What each symbol does to the nodes:
nq: ba>bm, li>rc
gp: ba>tz, li>pj
cr: ba>zl, li>zz
cj: ba>fh, li>rl
rc: ba>dj, li>nq
pj: ba>gg, li>gp
td: ba>ch, li>mz
ch: ba>zz, li>zl
gm: ba>rl, li>fh
zr: ba>gj, li>cd
tp: ba>fz, li>jt
lg: ba>cr, li>fp
br: ba>jt, li>fz
zd: ba>jg, li>lc
lc: ba>ql, li>zd
fp: ba>fs, li>lg
mz: ba>br, li>td
zl: ba>mz, li>ch
dn: ba>rr, li>ct
fh: ba>bs, li>gm
qr: ba>rc, li>bm
tz: ba>cj, li>zh
bm: ba>hs, li>qr
sg: ba>lc, li>jg
fz: ba>td, li>br
gg: ba>sr, li>bn
jt: ba>sj, li>tp
ql: ba>zr, li>bb
cd: ba>bb, li>zr
zh: ba>pj, li>tz
jg: ba>nb, li>sg
qs: ba>bn, li>sr
gj: ba>gm, li>bs
hs: ba>qs, li>lm
hn: ba>jd, li>ns
nb: ba>ct, li>rr
lm: ba>qr, li>hs
bb: ba>zd, li>ql
sj: ba>nq, li>dj
dj: ba>tp, li>sj
bs: ba>cd, li>gj
ct: ba>hn, li>dn
rl: ba>zh, li>cj
jd: ba>lg, li>fs
sr: ba>lm, li>qs
fs: ba>ns, li>jd
zz: ba>fp, li>cr
rr: ba>sg, li>nb
bn: ba>gp, li>gg
ns: ba>dn, li>hn

In the rows, zero is written as 44.

The rows follow the links: the fewer symbols apart two nodes are, the more alike their rows tend to be.

Each row is also shifted at random along 3 hidden directions that mean nothing.

Some nodes, each with a row of numbers:
cj	(19, 50, 46, 36, 42, 46, 51, 40, 41, 38, 43, 37, 41, 46, 49, 46, 40, 50, 44, 42, 43, 45, 48, 47, 37, 43, 47, 48, 38, 45, 38, 53, 31, 44, 37, 42, 53, 28)
jd	(9, 40, 43, 55, 43, 39, 39, 46, 48, 46, 44, 49, 49, 34, 42, 38, 43, 37, 44, 39, 43, 40, 38, 51, 45, 47, 41, 41, 42, 49, 51, 33, 56, 69, 46, 43, 41, 56)
cd	(60, 52, 39, 38, 41, 49, 49, 31, 36, 31, 39, 45, 46, 38, 48, 39, 44, 46, 41, 40, 46, 49, 37, 42, 42, 43, 40, 52, 40, 44, 42, 44, 32, 21, 36, 49, 40, 36)
rr	(56, 43, 47, 46, 50, 33, 48, 47, 48, 43, 45, 50, 37, 49, 47, 34, 37, 47, 46, 49, 49, 50, 56, 44, 28, 55, 46, 38, 36, 58, 46, 45, 45, 62, 46, 32, 39, 42)
ch	(48, 38, 49, 60, 52, 32, 52, 39, 56, 55, 38, 53, 46, 46, 34, 41, 45, 47, 48, 48, 40, 47, 54, 38, 32, 51, 36, 47, 52, 45, 49, 39, 47, 44, 52, 39, 28, 49)
fz	(43, 37, 46, 48, 46, 41, 43, 40, 52, 53, 43, 38, 51, 41, 33, 51, 51, 43, 46, 39, 33, 38, 41, 47, 48, 44, 40, 51, 57, 36, 44, 40, 47, 48, 48, 47, 48, 46)
ns	(67, 36, 43, 27, 47, 39, 38, 44, 36, 41, 55, 22, 47, 53, 44, 51, 49, 43, 37, 45, 31, 53, 40, 45, 50, 49, 47, 54, 50, 42, 39, 49, 44, 38, 51, 36, 62, 36)
fp	(47, 36, 49, 51, 52, 30, 50, 41, 53, 51, 43, 46, 44, 50, 37, 42, 44, 47, 45, 49, 38, 49, 54, 41, 33, 54, 41, 47, 48, 49, 48, 42, 47, 51, 51, 34, 37, 44)
zd	(86, 52, 37, 44, 43, 48, 48, 30, 38, 32, 36, 55, 48, 32, 44, 33, 44, 43, 41, 39, 52, 47, 34, 41, 42, 41, 37, 50, 40, 44, 48, 36, 38, 21, 36, 51, 28, 44)
sr	(59, 50, 40, 48, 37, 55, 44, 39, 41, 43, 38, 54, 45, 38, 41, 44, 47, 42, 45, 44, 51, 40, 36, 38, 53, 34, 40, 43, 46, 34, 45, 40, 41, 19, 39, 57, 33, 49)
fh	(35, 49, 40, 30, 40, 50, 48, 34, 32, 33, 44, 33, 45, 46, 48, 47, 46, 49, 39, 43, 40, 50, 40, 41, 45, 41, 44, 55, 42, 40, 36, 51, 29, 15, 38, 45, 53, 28)
hs	(41, 43, 48, 38, 45, 43, 45, 50, 44, 50, 47, 38, 37, 60, 45, 53, 45, 49, 45, 52, 41, 47, 55, 38, 43, 43, 49, 44, 48, 40, 38, 54, 40, 35, 49, 40, 51, 35)
fs	(52, 37, 47, 47, 51, 31, 48, 42, 50, 49, 45, 43, 43, 50, 40, 41, 43, 45, 45, 49, 38, 51, 52, 41, 34, 54, 43, 47, 47, 50, 47, 43, 46, 50, 52, 33, 40, 42)
pj	(21, 50, 42, 40, 36, 56, 39, 47, 39, 38, 45, 42, 44, 38, 50, 46, 42, 41, 44, 37, 49, 36, 35, 49, 54, 35, 47, 39, 38, 40, 41, 45, 42, 49, 36, 53, 53, 44)
sg	(51, 43, 43, 33, 45, 39, 43, 46, 35, 39, 51, 37, 38, 52, 50, 41, 41, 46, 39, 50, 43, 55, 47, 40, 40, 50, 48, 46, 39, 51, 41, 49, 41, 37, 47, 34, 49, 37)
zl	(45, 37, 42, 49, 44, 41, 37, 48, 45, 51, 48, 44, 47, 45, 39, 45, 48, 38, 42, 48, 40, 46, 39, 42, 52, 44, 42, 41, 50, 41, 48, 38, 55, 43, 53, 43, 41, 57)
lc	(42, 46, 45, 39, 46, 38, 45, 50, 42, 38, 47, 45, 36, 48, 53, 37, 36, 45, 44, 47, 49, 49, 52, 46, 34, 50, 49, 37, 33, 57, 43, 48, 44, 58, 44, 34, 45, 39)
ql	(31, 49, 45, 50, 46, 36, 52, 48, 45, 40, 40, 61, 33, 48, 53, 29, 32, 47, 47, 52, 57, 52, 58, 39, 25, 51, 46, 33, 29, 60, 49, 45, 42, 51, 42, 35, 29, 43)
zz	(59, 34, 47, 46, 51, 35, 45, 43, 52, 51, 45, 36, 48, 45, 36, 47, 46, 44, 45, 41, 34, 42, 47, 49, 41, 49, 42, 49, 52, 45, 44, 42, 48, 61, 50, 40, 48, 44)

Start, symbols taken left to right, then the node you end at.
Answers are names.
(19, 35, 45, 51, 45, 38, 37, 53, 49, 55, 48, 44, 44, 47, 39, 47, 46, 39, 46, 48, 40, 43, 46, 44, 48, 47, 45, 38, 49, 44, 46, 39, 56, 58, 54, 39, 43, 56)
li ba: ch
(37, 39, 47, 52, 45, 43, 46, 39, 51, 52, 39, 43, 51, 40, 32, 49, 50, 43, 46, 42, 37, 39, 42, 43, 48, 42, 39, 49, 56, 37, 46, 40, 47, 40, 47, 48, 40, 49)
li ba ba: nq
(38, 51, 40, 42, 41, 45, 50, 33, 37, 33, 38, 47, 47, 36, 46, 35, 42, 45, 41, 39, 47, 47, 38, 45, 40, 43, 38, 50, 38, 46, 44, 42, 35, 32, 36, 47, 39, 38)
ba ba li li: jg
(39, 48, 41, 42, 38, 55, 40, 39, 38, 44, 43, 41, 49, 39, 39, 53, 51, 42, 42, 41, 42, 40, 30, 41, 59, 33, 41, 48, 51, 30, 41, 43, 41, 19, 41, 55, 45, 47)
li li li: hs
(17, 53, 42, 41, 39, 48, 44, 49, 38, 36, 44, 49, 37, 44, 55, 39, 37, 44, 43, 46, 54, 45, 45, 43, 42, 42, 48, 36, 31, 49, 43, 48, 41, 46, 39, 44, 45, 42)
li ba li li li: gj
(26, 48, 40, 50, 41, 43, 47, 34, 38, 35, 39, 50, 48, 33, 44, 34, 44, 42, 42, 39, 47, 49, 36, 44, 41, 45, 38, 49, 39, 48, 48, 38, 41, 33, 40, 46, 36, 46)
ba ba li ba: rr
(9, 50, 49, 44, 44, 41, 55, 44, 46, 45, 41, 46, 37, 54, 46, 45, 39, 54, 47, 52, 45, 48, 60, 38, 31, 47, 46, 44, 40, 48, 40, 54, 32, 36, 43, 38, 42, 31)
ba ba li ba: zh
(28, 54, 43, 49, 40, 49, 46, 49, 44, 38, 39, 58, 36, 37, 53, 35, 34, 43, 47, 41, 60, 39, 47, 47, 38, 40, 47, 30, 29, 50, 46, 43, 43, 60, 34, 47, 38, 45)
li li li li: rl
(12, 51, 44, 44, 42, 43, 53, 35, 41, 35, 39, 47, 42, 42, 47, 39, 40, 50, 43, 43, 46, 48, 48, 42, 34, 46, 41, 50, 37, 49, 42, 48, 31, 35, 37, 43, 41, 32)
li li li: gj
(5, 50, 41, 34, 34, 56, 36, 49, 33, 35, 49, 35, 43, 41, 52, 48, 43, 41, 41, 39, 46, 40, 35, 48, 56, 37, 49, 41, 38, 40, 39, 47, 41, 45, 38, 49, 59, 41)
ba li: gp
(30, 39, 46, 38, 47, 33, 44, 47, 44, 43, 50, 35, 41, 52, 46, 43, 43, 45, 42, 48, 38, 53, 51, 45, 36, 53, 47, 46, 41, 52, 42, 48, 44, 54, 50, 31, 53, 39)
ba ba ba ba: ql
(25, 50, 47, 39, 43, 44, 52, 42, 43, 40, 42, 40, 39, 50, 49, 46, 40, 52, 44, 45, 44, 46, 54, 43, 35, 43, 46, 46, 40, 46, 38, 55, 32, 41, 38, 41, 50, 30)
ba li ba li: tz
(41, 42, 51, 47, 48, 40, 46, 52, 52, 55, 44, 47, 36, 56, 43, 48, 41, 48, 49, 52, 44, 42, 59, 40, 36, 45, 48, 37, 46, 45, 42, 50, 45, 53, 48, 39, 43, 43)
li li li ba li: nq
(28, 37, 48, 51, 46, 39, 41, 55, 51, 57, 46, 47, 40, 52, 41, 48, 44, 43, 47, 52, 42, 43, 54, 42, 43, 47, 47, 35, 48, 44, 46, 45, 53, 55, 53, 39, 41, 52)
li li ba ba: nq
(66, 44, 39, 41, 42, 48, 37, 38, 41, 34, 44, 41, 52, 28, 45, 38, 45, 37, 41, 29, 46, 39, 27, 56, 52, 41, 41, 47, 41, 45, 47, 34, 47, 56, 37, 51, 49, 48)
li ba ba: lc
(34, 47, 44, 25, 40, 50, 34, 53, 35, 33, 54, 28, 40, 44, 58, 46, 39, 41, 40, 36, 45, 40, 38, 56, 49, 42, 54, 39, 32, 49, 38, 50, 43, 70, 38, 41, 69, 36)
li ba li: ql
(26, 36, 49, 53, 49, 36, 47, 41, 56, 55, 42, 41, 49, 42, 35, 48, 46, 45, 47, 42, 34, 40, 48, 49, 40, 48, 39, 48, 53, 44, 46, 41, 48, 61, 49, 41, 45, 46)
li li li ba: br
(35, 45, 49, 43, 45, 42, 51, 50, 49, 49, 42, 44, 35, 55, 47, 48, 40, 51, 48, 51, 45, 44, 60, 41, 33, 46, 48, 39, 43, 45, 40, 54, 38, 48, 45, 39, 45, 36)
li ba ba: qr
(31, 39, 50, 42, 46, 41, 40, 56, 50, 54, 49, 36, 39, 55, 44, 54, 43, 46, 47, 49, 40, 40, 53, 46, 45, 45, 50, 37, 48, 43, 42, 51, 48, 63, 50, 38, 56, 43)
ba ba li ba: qr
